Known rows, with every way that one mark hangs from another:
gemot(fepu fodin(bulov(kige) donis)): [84, 64, -82, 227, 48, -72, 120, 16, 16, 21, -3, -135, -256, 155, 20, -12, 122, -30, -136, -32, 40, 60, -16, 222, -37, 54, 18, -11, -6, 62, -99, 31, -42, 18, -98, -17, 65, 13, 53, 12, 23, 36, -23, 144, 9, 42, -28, 73, 129, 20]
fodin(donis(bulov(kige(vivi))) nabin(fepu)): [-25, -8, -118, 76, 20, -105, 32, -102, 59, 22, 50, 9, -160, 166, -95, -19, -37, -50, 19, -17, 110, 23, 31, 186, 81, 102, 49, -12, -110, -6, 35, 83, -21, 12, -92, 30, -50, -49, 44, 27, 9, 96, 39, 230, -162, 98, -25, -15, -152, 152]
nabin(fepu(difi) zilabu(surirus(puduzi))): [-50, -81, -24, -175, 25, 136, 82, -144, 30, 55, 65, -76, -121, 54, -73, -140, 76, -6, 9, -55, 52, 57, -65, 186, 92, 57, -68, -29, -132, -57, 142, 135, -66, 79, 203, -67, -103, -127, -29, 58, -2, -85, 43, 115, -164, -109, 67, -80, 204, -135]
turof(donis(bulov(fodin kige)) tapu vivi): [-19, 10, 58, -276, -95, -4, 111, -13, 1, -8, 87, 52, -230, -96, 77, -13, 23, -99, 21, 37, 8, 5, 39, 102, 201, -54, -141, 6, 12, 39, -89, -36, -131, -69, -49, 35, -206, -11, 2, -25, 147, 92, 98, 86, -40, 91, -38, 65, -80, 187]
vafi(surirus(puduzi vivi(tapu(turof(donis)) zilabu))): [79, -90, 18, -195, -199, -38, 125, -46, -155, 46, 6, -64, -39, -60, 150, -6, -82, 52, -3, 13, 30, 171, -114, 145, 91, 84, 175, -57, -106, 64, -37, 31, -50, -132, -48, -61, -55, -83, -61, -232, 152, 40, 51, -6, 166, -26, 0, 15, 119, -24]
fodin(donis(bulov(gemot kige(lurek vivi))) fepu): [-150, 47, -120, -112, -13, -243, 24, -38, -35, -58, 27, 33, -194, 153, -46, 0, 66, -133, 20, 1, 101, -79, 35, 147, 44, 119, 3, -35, -49, -44, 134, -12, -8, -24, -134, -80, 77, -88, 70, 75, 70, 45, 34, 224, -147, 84, -58, 19, -53, 45]
surirus(lurek vafi(puduzi) vivi(tapu)): [-73, -64, -120, -103, 5, 2, 152, 0, -129, 65, 42, -41, 3, -74, 113, -50, -116, 31, -56, 11, 159, 143, -141, 105, 68, 76, 17, 5, -10, 52, -25, 56, 86, -89, -106, -16, -42, -36, -107, -44, 96, -100, 34, 166, 145, -4, 4, -11, 40, -17]
turof(donis tapu vivi(zilabu(puduzi))): [3, 10, 42, -246, -277, 7, 114, 41, -6, 23, 47, 25, 34, -98, 97, 8, 131, -48, 56, -18, -15, -17, -1, 94, 144, -43, -69, -23, -61, 72, -15, 46, -117, 53, 38, -23, -251, -80, -54, -106, 148, -13, 52, -12, -13, -6, 10, 57, 70, -74]
vafi(surirus tapu(kige turof(donis))): [216, -117, 40, -400, -134, -79, 43, 33, -63, 71, -31, 101, -156, -2, 62, -27, -9, 47, -63, 50, -52, 112, -91, 120, -108, -9, 1, 3, -5, 63, -70, -97, -27, 52, 48, -34, -46, -33, 11, -206, 63, 33, 147, 23, 318, 42, 34, -10, -33, 20]
fodin(bulov(kige(vivi)) donis fepu nabin): [46, 26, -152, 162, -19, -243, 54, -2, 7, -60, -2, -72, -41, 187, -108, 1, 91, -53, -61, -5, 88, -15, -10, 155, -68, 93, 86, -23, -159, -16, -99, 67, 3, 52, -122, -115, 17, 21, 70, -133, -6, 62, -42, 119, -134, 105, -27, 77, -200, 49]
vafi(nabin(difi zilabu) puduzi surirus): [100, -181, -7, -639, -69, 29, 68, -171, 45, 60, -10, 50, 174, -38, 69, -33, 52, 65, 15, 56, 28, 108, -122, 171, 21, -23, -26, 34, -36, 3, -161, 87, -95, -72, 58, -19, -211, -46, 1, -41, 2, -107, 107, 68, 197, -77, 71, -25, -59, 48]
kige(lurek vivi(tapu zilabu)): [-145, 49, -58, 12, -215, -90, 53, -10, -88, -33, -18, -27, 43, 54, 51, -10, -49, -5, 19, -61, -18, -22, 6, 116, 132, 3, -32, -45, 0, 59, 144, 59, -33, -57, -34, -213, -32, -73, -54, 11, 103, 106, 34, 154, -27, 24, 11, -12, 34, 38]
kige(lurek vivi(tapu zilabu(puduzi))): [-153, 45, -122, -69, -238, -78, 60, 23, -73, -6, 34, -27, 99, 12, 53, -3, 8, -13, 10, -46, 21, -18, 15, 131, 110, 40, -21, -48, 20, 64, 179, 94, -26, -30, -19, -148, -75, -83, -36, 19, 104, 36, 39, 122, -4, -17, 20, -24, 164, -39]
puduzi(surirus(lurek vivi(tapu(turof) zilabu))): [23, -18, -30, 165, -67, -18, 78, -26, -110, -53, 62, -51, -88, -17, 57, -28, -74, 48, 33, -60, 64, 74, -158, 97, 111, 78, 107, -46, -79, 64, 23, 35, 183, -93, 65, -154, -51, -100, -72, -93, 90, 38, 25, 72, 52, 26, 10, -32, 54, 86]
tapu(kige(lurek vivi) turof(donis)): [-25, 73, 66, -73, -117, -151, 35, 94, -58, 41, 6, 53, -171, 45, -18, -17, 37, 1, -18, -61, -101, 53, 36, 100, -154, 48, -8, -28, -21, -10, 171, -62, -105, -52, -11, -150, 75, -69, 5, -50, 122, 173, 185, 24, 146, 53, 4, -6, -73, 20]
fodin(bulov nabin(fepu)): [71, 18, -39, -65, -11, -114, 17, -30, 65, -17, 45, -50, -104, 97, -86, -98, 61, 4, -38, -47, 31, -2, -73, 170, 22, 8, -47, -9, -86, 3, -109, 61, -64, 123, 14, -47, -118, -25, 8, -49, -19, 27, 7, 162, -124, 106, 4, -23, -112, -16]
turof(tapu(kige) vivi): [40, -30, 30, -149, -119, -48, 96, 21, -11, 36, 54, 108, -112, -40, 13, -18, 35, -16, 2, -36, -88, 28, -62, 56, 2, -38, -169, -9, -78, 50, 99, -32, -110, 115, 8, -107, -181, -69, -45, -42, 107, 70, 83, 103, 67, 53, 21, 45, -74, 20]
vivi(kige zilabu(puduzi surirus(lurek vafi))): [-153, -34, -76, 275, -227, 85, 96, -7, -42, -12, 115, -51, -51, -47, 11, -76, 57, 4, -105, -20, 191, 108, -69, 95, 86, 129, 36, -27, 0, 128, 99, 2, 66, -93, 126, -65, -88, -89, -69, -60, 74, -206, 18, 100, -140, -103, 27, -51, 458, -92]
bulov(fodin gemot kige(lurek)): [-224, 102, -35, -371, -31, -148, -10, 20, -54, -21, 64, -62, -350, -28, 57, -119, 21, -113, -71, 12, -44, 13, -18, 145, 53, 65, -186, -7, 8, -6, 33, -49, -90, -6, -39, -96, 40, -37, 36, 152, 101, -26, 184, 219, -175, 19, -42, -5, 135, 116]
gemot(fodin(bulov(tapu(kige)) donis fepu nabin)): [143, 111, -82, 281, 62, -243, 80, 54, 19, 46, -44, -21, -239, 197, -57, -31, 105, -13, -88, -64, 28, 4, -31, 138, -215, 93, 15, -35, -128, 12, -160, -123, 55, 84, -143, -142, 23, 72, 43, -133, -45, 70, 18, 51, 57, 133, -18, 46, -162, -35]
puduzi(surirus(vivi(kige))): [8, -49, -34, 114, -55, -28, 35, -94, -51, -79, 1, -38, -6, -54, 15, -28, -48, -24, 0, -42, 93, 39, -118, 126, -94, 71, -42, -66, -40, 103, 157, 105, -11, -15, 35, -89, -27, -78, -122, 6, 28, -13, 71, 134, -26, 31, 13, 33, 91, 22]
turof(donis(bulov(gemot(fodin))) tapu(kige) vivi): [25, 49, 109, -160, -61, -26, 119, 33, 18, 46, 62, 125, -266, -16, 111, -13, 108, -76, 38, 11, -91, 23, 20, 92, 84, 13, -137, -19, -39, 41, 68, -132, -127, -20, -90, 6, -151, -77, -12, -31, 149, 107, 90, 93, 174, 110, -50, 52, -22, 52]
turof(donis(bulov(kige)) vivi(tapu)): [71, -60, 50, -181, -112, -26, 65, -41, -8, -12, 43, 20, -154, -37, 106, -9, -38, -42, 33, 47, 33, 53, 3, 126, 264, -20, -46, 2, 87, 77, -73, 65, -143, -72, 10, 45, -184, -71, 4, -88, 145, 140, 58, 114, -48, 90, 9, 33, -35, 142]
surirus(puduzi vivi(tapu)): [-19, -40, -118, -75, -21, -40, 97, -55, -114, 33, 25, -107, -1, -41, 109, -47, -81, 10, -13, -20, 15, 118, -151, 135, 32, 93, -24, -48, -106, 54, 118, 94, -67, -1, -53, -49, -46, -84, -100, -61, 89, 17, 26, 121, 18, 13, 7, 13, 148, -59]
nabin(fepu(difi) zilabu): [-25, -50, -10, -342, 38, 82, 46, -133, 43, 36, 4, -48, -154, 79, -52, -84, 56, -20, 70, -63, 49, 34, -22, 173, 69, -42, -151, -19, -82, -37, 42, 158, -35, 151, 184, -114, -97, -134, -37, 42, 4, -24, 45, 184, -96, -25, 60, -74, -1, -56]
turof(tapu(kige(lurek))): [-20, 51, 8, -199, -96, -126, 55, 36, -45, 55, 17, 83, -152, 0, 6, -42, 47, -17, -29, -78, -89, -24, -24, 102, -44, -28, -194, -10, -29, 24, 136, -104, -15, 51, 7, -147, -59, -45, -31, 29, 89, 85, 122, 128, 24, 49, 14, 7, -9, -26]
zilabu(puduzi surirus(vafi)): [-97, 13, -169, 26, -84, 39, 61, 13, 20, 25, 70, 32, -63, -84, -16, -89, 71, -5, -98, -17, 109, 68, -59, 95, -59, 127, -80, -1, -42, 80, 215, 44, -30, 130, 106, -10, -97, -54, -97, 40, 31, -170, 97, 101, -4, -76, 37, -78, 315, -169]
vivi(kige(lurek) tapu zilabu): [-38, -16, 21, -36, -273, -78, 30, -55, -82, -27, -19, -74, -12, 51, 95, -28, -38, 2, -13, -58, 56, 29, -11, 146, 136, -27, -66, -70, 85, 128, -28, 48, -48, -95, 15, -205, -41, -66, -34, -45, 102, 79, 29, 160, -100, 21, 26, -17, 180, 44]
zilabu(puduzi surirus vivi(kige)): [-24, -56, -139, 166, -197, 38, 24, 9, 27, -44, 85, 22, 82, -54, -28, -109, 110, 3, -128, 9, 147, 72, -62, 134, -97, 115, -118, -67, -20, 126, 208, 135, -106, 144, 98, -18, -165, -72, -4, 40, 51, -146, 78, 95, -45, -76, 32, -67, 408, -97]
tapu(turof(donis(bulov(fodin)))): [24, 43, 0, -145, -10, -51, 26, -5, 21, -17, 54, 41, -281, -12, 64, -38, 41, -17, 12, -20, 2, 80, -1, 109, -61, -1, -76, -20, -17, 38, -31, -28, -114, -18, 86, -30, -42, -32, 3, -51, 72, 114, 135, 41, 111, 107, -27, -75, 23, 82]
kige(lurek vivi(zilabu(surirus))): [-212, 59, -68, 155, -234, -57, 28, 7, -44, -64, 10, 52, -9, 25, -46, -66, 18, -23, -43, -65, -7, -70, -8, 95, 59, 59, -32, -39, -60, 37, 278, 22, -47, -35, 41, -206, -39, -72, -45, 89, 64, -11, 87, 121, -126, -58, 7, -26, 179, -31]
donis(bulov(fodin(nabin) gemot kige(vivi))): [-245, 75, -110, -82, 34, -136, 6, -35, -2, -74, 116, -14, -267, 26, 16, -75, -10, -103, -26, 53, -20, 78, 32, 122, 92, 106, -113, -1, -113, 7, 86, -22, -73, -14, -62, -40, -34, -34, 49, 95, 67, 21, 137, 222, -89, 95, -83, -13, 0, 249]
gemot(fodin(bulov donis fepu nabin)): [123, 88, -155, 150, 20, -205, 70, 7, 52, 2, -31, -46, -91, 218, -39, -12, 206, -9, -79, -53, 78, -25, -79, 172, -174, 66, 32, -51, -155, 20, -180, -1, 35, 71, -122, -109, 20, 52, 19, -134, -44, 68, -94, 113, -30, 121, -37, 32, -78, -90]
puduzi(surirus(vafi(nabin))): [-21, -13, -45, -140, 45, -8, 84, -52, 4, -6, 31, 13, 51, -84, 2, -45, 71, 14, 10, -25, 61, 50, -116, 72, -95, 52, -47, 11, -38, 117, 53, 46, -11, -13, 54, -19, -14, -25, -151, -15, 2, -12, 70, 56, 51, 17, 56, 4, -6, 13]
nabin(fepu zilabu(puduzi surirus)): [17, -49, -77, -96, -76, 97, 25, -69, 69, 59, 50, -7, -72, 12, -84, -143, 41, -19, 11, -40, 37, 15, -31, 167, 97, 71, -66, -7, -17, -4, 143, 82, -50, 158, 168, 11, -239, -105, 16, 85, -11, -157, 98, 113, -92, -76, 53, -120, 199, -145]
turof(donis vivi(tapu zilabu)): [47, -16, 66, -100, -267, -4, 75, -2, -40, 6, -26, -16, -12, -20, 137, -20, 13, -8, 61, -13, -25, 40, -30, 97, 201, -42, -4, -33, 18, 96, -73, 86, -154, -23, 32, -89, -173, -81, -48, -162, 134, 108, 30, 47, -5, 40, 19, 31, 14, 35]
vivi(tapu(turof(donis)) zilabu): [127, 1, 54, -47, -184, -35, 42, 0, -48, 8, -33, -66, -106, 22, 131, -28, -7, 33, 37, -40, -33, 104, 7, 117, 82, -13, 5, -35, -24, 89, -118, 50, -72, 12, 104, -136, -64, -59, -16, -170, 111, 111, 98, 2, 92, 44, 23, -46, 48, 41]
tapu(kige(lurek vivi(zilabu)) turof(donis)): [-66, 75, 90, 17, -208, -128, 36, 90, -83, 24, -7, 40, -164, 59, 7, -6, 25, -5, 17, -72, -102, 63, 66, 80, -77, 34, 56, -46, -37, 22, 142, -56, -96, -99, 8, -214, 74, -82, 17, -86, 131, 175, 161, -8, 126, 17, 8, -6, -9, 59]
fodin(donis nabin(difi fepu zilabu)): [107, 21, -66, -144, -38, 8, -7, -176, 131, 104, -47, -68, -100, 208, -51, -60, 89, 16, 72, -73, 60, 73, -39, 223, 30, 69, 43, -21, -158, -86, -105, 70, 2, 108, 19, -65, -138, -99, 23, -41, -32, 31, 21, 182, -67, 39, 17, -97, -159, 40]
vivi(kige(lurek) tapu zilabu(puduzi surirus)): [-39, -31, -59, 53, -348, -17, 30, -14, -49, -11, 42, -17, 43, -3, 51, -79, 30, 3, -69, -35, 126, 6, -5, 156, 142, 61, -45, -72, 111, 131, 97, 69, -26, -69, 68, -147, -130, -62, -6, -15, 82, -54, 63, 102, -109, -73, 40, -55, 440, -61]
turof(donis vivi(tapu)): [89, -19, 39, -187, -176, -25, 75, 3, -14, 21, -13, -8, -16, -31, 111, -31, 28, -2, 24, -2, -23, 32, -61, 116, 122, -28, -68, -15, 33, 67, -45, 83, -161, 26, 16, -24, -169, -66, -59, -130, 126, 104, 52, 78, 15, 75, 16, 30, -47, -3]
kige(lurek vivi(tapu zilabu(puduzi(surirus(vafi))))): [-185, 68, -118, 87, -170, -22, 97, 2, -74, -14, 47, -27, 120, -35, 21, 16, -2, -12, 30, -62, 104, -9, 23, 110, 74, 98, 91, -41, 42, 77, 239, 72, 75, -86, -32, -122, -15, -67, -125, 51, 82, 33, 15, 92, 81, -24, 38, -27, 94, -23]
fodin(bulov(tapu(kige(vivi))) fepu): [23, 28, -37, 239, 11, -183, 78, 47, -54, -72, -16, -18, -103, 71, -100, -30, -21, -48, -29, -40, -19, -29, 4, 64, -124, 45, -41, -13, -66, -8, 80, -44, -51, 105, -36, -196, -31, -12, 11, -77, 0, 18, 70, 43, 74, 102, 16, 57, -201, -17]

Rows:
[49, -23, -64, -286, -45, 115, 11, -144, 97, 74, 23, -83, -56, 64, -25, -70, 84, -16, 72, -47, 42, 62, -25, 196, 76, 50, -49, -14, -41, -63, 27, 120, -56, 129, 118, -25, -217, -147, 4, 47, -4, -97, 68, 151, -12, -44, 53, -109, 72, -53]
nabin(difi fepu zilabu(puduzi))
[-201, 40, -80, 86, -106, -20, 48, -18, -72, -52, 32, -86, -162, -6, 38, -38, -75, -79, -16, -1, -40, 69, 38, 89, 65, 45, -51, -22, -69, 62, 72, 68, -103, -49, -9, -165, -6, -21, 2, 47, 68, 15, 118, 137, -92, -18, -14, 29, 95, 204]
bulov(fodin kige(vivi(zilabu)))
[-59, 67, -5, -248, 163, -119, 82, -12, -43, -34, 40, -134, -433, 82, 12, -64, 100, -93, -73, -2, 54, 53, 24, 140, -36, 82, -210, -36, -155, -26, -135, -6, 55, 161, -4, -195, 100, -23, 4, 83, 65, -109, 175, 140, -65, -15, -17, 11, 60, 31]
bulov(gemot(fodin(fepu(difi))) kige tapu(turof))
[31, -117, -54, -9, 31, -41, 91, 24, -79, 6, 54, 50, 78, 10, 17, -37, -50, 17, -25, 19, -36, 10, -133, 104, -74, 36, 27, 20, 1, 29, 79, 2, 92, -80, 35, -17, -17, -12, -5, 19, -11, -16, 91, 68, 227, 29, 45, 37, -100, 95]
vafi(puduzi(surirus(lurek)) tapu(kige(vivi)))
[98, 42, -38, 75, 29, -247, 34, 42, -10, -26, -35, -13, -276, 108, -32, -62, 39, -71, -23, -27, 30, -26, -34, 111, -150, 102, -25, -16, -86, -24, -35, -85, -38, 187, -38, -141, 12, -39, 71, -111, -5, -20, 75, 60, 36, 129, -5, 30, -131, -66]
fodin(bulov(gemot tapu(kige)) donis fepu)
[62, -53, -131, 126, -98, 2, 82, 87, -87, 71, 126, 66, -159, -44, 0, -104, -16, 61, -101, -9, 81, 146, -145, 92, -14, 179, 24, -30, -30, 42, 193, -14, 125, -4, 49, -85, -115, -93, 12, -120, 96, -75, 120, 60, 158, -43, 18, -75, 324, -42]
zilabu(puduzi surirus(lurek vivi(tapu(kige turof))))
[-24, 87, -47, 188, 41, -34, 99, 32, 18, -5, 43, -162, -149, 144, -39, -85, 175, -3, -135, -3, -30, 164, 7, 208, 72, 26, -17, -21, -72, 46, -126, -10, -7, 71, -79, -24, -84, -7, 109, 53, 53, 8, -41, 127, 41, 12, -36, 2, 49, 104]
gemot(fepu fodin(bulov(kige) nabin(zilabu(vivi))))
[-48, 38, -53, -108, -103, -134, 51, 16, -59, -18, 26, -17, -28, 58, 1, -6, -40, 33, -27, -58, -11, 21, -11, 130, 0, 26, -60, -38, -22, 14, 114, 32, -28, 16, -42, -186, 1, -62, -37, 23, 116, 133, 94, 140, 81, 62, 9, -53, -66, 22]
kige(lurek vivi(tapu(turof)))
[23, -116, -97, -216, 48, -31, 89, -12, -102, -19, 34, 10, 74, -62, 68, -55, -58, 5, -28, 29, 85, -5, -229, 130, -4, 31, 7, 3, -33, 38, -30, 49, 156, -54, -8, 27, -53, -23, -70, 25, 3, -124, 60, 107, 125, 10, 20, 32, -16, 21]
vafi(puduzi(surirus(lurek vivi)) tapu)
[-153, -46, -137, -172, 39, 15, 155, 0, -162, 52, 69, -113, -41, -47, 73, -45, -57, 4, -82, 25, 110, 145, -234, 97, 31, 114, 55, -12, -137, 41, 44, -60, 123, -74, -114, 18, 37, -88, -146, -92, 89, -132, -37, 145, 40, -9, 0, 19, 134, -76]
surirus(lurek puduzi vafi(tapu) vivi)
[-93, -81, -86, -85, -75, 32, 117, -18, -140, 0, 18, -79, -26, -25, 58, -33, -87, -5, -91, 33, 211, 135, -168, 95, 30, 63, -11, -32, -30, 109, -14, -34, 144, -70, -115, -48, 9, -80, -137, -123, 84, -146, -13, 206, 51, 22, -1, 18, 124, 15]
surirus(lurek vafi(tapu) vivi(kige))
[65, -158, -116, -347, -97, -65, 101, -68, -101, 35, -15, 60, 81, -93, 119, -30, -141, 40, -52, 49, 100, 80, -147, 157, 26, 25, -24, -11, -2, 67, -1, 123, -39, -7, -76, -18, -137, -16, -64, -36, 62, -78, 86, 161, 214, -18, 14, 12, 18, -22]
vafi(puduzi surirus(vivi(tapu)))
[53, -118, 29, -579, -196, -150, 57, 56, -71, 47, 53, 191, -147, 3, -19, -3, -1, 43, -91, 32, -11, 44, -151, 98, -42, -30, -18, -22, 15, 31, -3, -122, -24, 20, -74, -119, -77, -67, 7, -75, 112, 62, 93, 123, 231, 23, 37, -7, -73, 35]
vafi(surirus tapu(kige(lurek) turof(vivi)))
[12, -96, -64, 16, -94, -22, 100, -93, -124, 10, 26, -155, 41, -24, 117, -34, -107, 7, -32, -10, 83, 155, -128, 154, 27, 92, -18, -80, -55, 103, 68, 110, -95, -73, -72, -66, -36, -84, -92, -100, 100, 13, 17, 134, -12, 17, 8, 32, 212, -15]
surirus(puduzi vivi(kige tapu))
[64, 85, -107, 81, 32, -178, 65, 15, 24, -37, 4, -64, -86, 158, -38, -47, 198, -16, -88, -42, 10, -11, -79, 142, -103, 26, -54, -41, -125, 33, -163, -18, 12, 67, -72, -130, -29, 48, -1, -84, -28, 28, -59, 120, -37, 100, -35, 27, -36, -68]
gemot(fodin(bulov fepu nabin))
[-63, 111, -38, -99, 29, -158, 21, 26, 3, -2, 57, -58, -291, -1, -2, -90, -20, 11, -75, -49, -40, 100, -43, 107, -105, 37, -157, -8, -146, 16, -125, -93, -14, 137, 20, -134, -51, 36, -19, 24, 39, 4, 210, 68, -2, 86, -24, -70, -91, 99]
bulov(fodin(nabin) tapu(turof))
[19, -9, -73, -272, 22, -13, 35, -131, 92, 91, -14, -31, -149, 182, -75, -67, 117, 5, 57, -73, 105, 48, -29, 213, 3, 13, -48, -30, -176, -57, -54, 140, 29, 159, 101, -89, -64, -98, -1, -41, -24, 34, 8, 182, -129, 20, 33, -75, -102, -40]
fodin(donis nabin(fepu(difi) zilabu))
[68, 38, -162, -14, -36, -210, 20, -34, 22, 29, -35, 0, -63, 175, -35, -37, 169, -17, -15, -58, 57, -1, -92, 135, -147, 63, -22, -37, -168, 19, -75, 25, 24, 142, -11, -99, -8, -8, -2, -110, -26, 31, -8, 130, -114, 87, -25, -6, -67, -80]
fodin(donis fepu nabin)
[-10, -102, -35, -625, -38, -92, 103, 68, -92, 135, 0, 110, 67, -33, 57, -61, 16, 21, -73, 47, 60, 90, -84, 73, -110, -17, -74, 17, 81, 100, -105, -54, -29, -83, -149, -38, 42, 36, -26, -41, 29, -33, 131, 62, 305, -19, 72, 10, 7, 49]
surirus(vafi(nabin puduzi tapu(kige(lurek))))
[-59, -34, -91, -106, -37, 169, 124, -86, -6, 83, 59, 6, -14, -14, -75, -138, 73, 19, -48, -3, 255, 87, -177, 101, 94, 177, 49, -3, -79, -12, 41, 37, 102, -125, -114, -29, -116, -93, -113, -73, 22, -200, 43, 172, -19, -84, 13, -33, 159, 30]
zilabu(surirus(lurek vafi(nabin(difi fepu)) vivi))
[-76, 7, -138, 21, 19, -28, 68, -2, -49, -28, 110, -12, -32, -99, 5, -49, 54, -11, -11, -36, 82, 0, -202, 126, -37, 127, 4, -15, -66, 30, 209, 60, 138, -26, 93, 21, -85, -107, -102, 24, 41, -107, 46, 106, -68, -5, 6, 8, 174, -96]
zilabu(puduzi(surirus(lurek vivi)))
[-68, 42, -40, -38, 102, -95, 85, -31, 7, 32, 32, 56, -417, 115, 21, -47, 114, -55, -7, -42, 75, 69, 16, 156, -59, 65, -143, -11, -52, 4, 171, -20, -9, 164, 83, -78, 58, -126, 29, 45, 34, -3, 111, 142, 114, 57, -17, -16, 130, 7]
fodin(donis(bulov(gemot(fepu(difi)) tapu(kige))))
[-59, 63, 69, 174, -264, -78, 32, 96, -63, 14, 1, 94, -162, 42, -38, -62, 37, 3, -33, -66, -70, 36, 62, 72, -49, 84, 67, -46, -35, 21, 221, -70, -77, -98, 46, -219, 27, -66, 30, -59, 111, 108, 187, -31, 99, -39, 12, -32, 123, 31]
tapu(kige(lurek vivi(zilabu(surirus))) turof(donis))
[-74, 116, -98, -61, 19, -186, 39, -1, -31, -7, 1, -63, -192, 57, -23, -105, 69, -57, -42, -43, -3, 3, -50, 92, -74, 31, -165, -19, -114, 7, -138, -85, 19, 131, -31, -141, -67, 60, -19, -6, -16, -53, 120, 101, -104, 87, -44, -9, -95, 28]
bulov(fodin(fepu nabin) tapu)
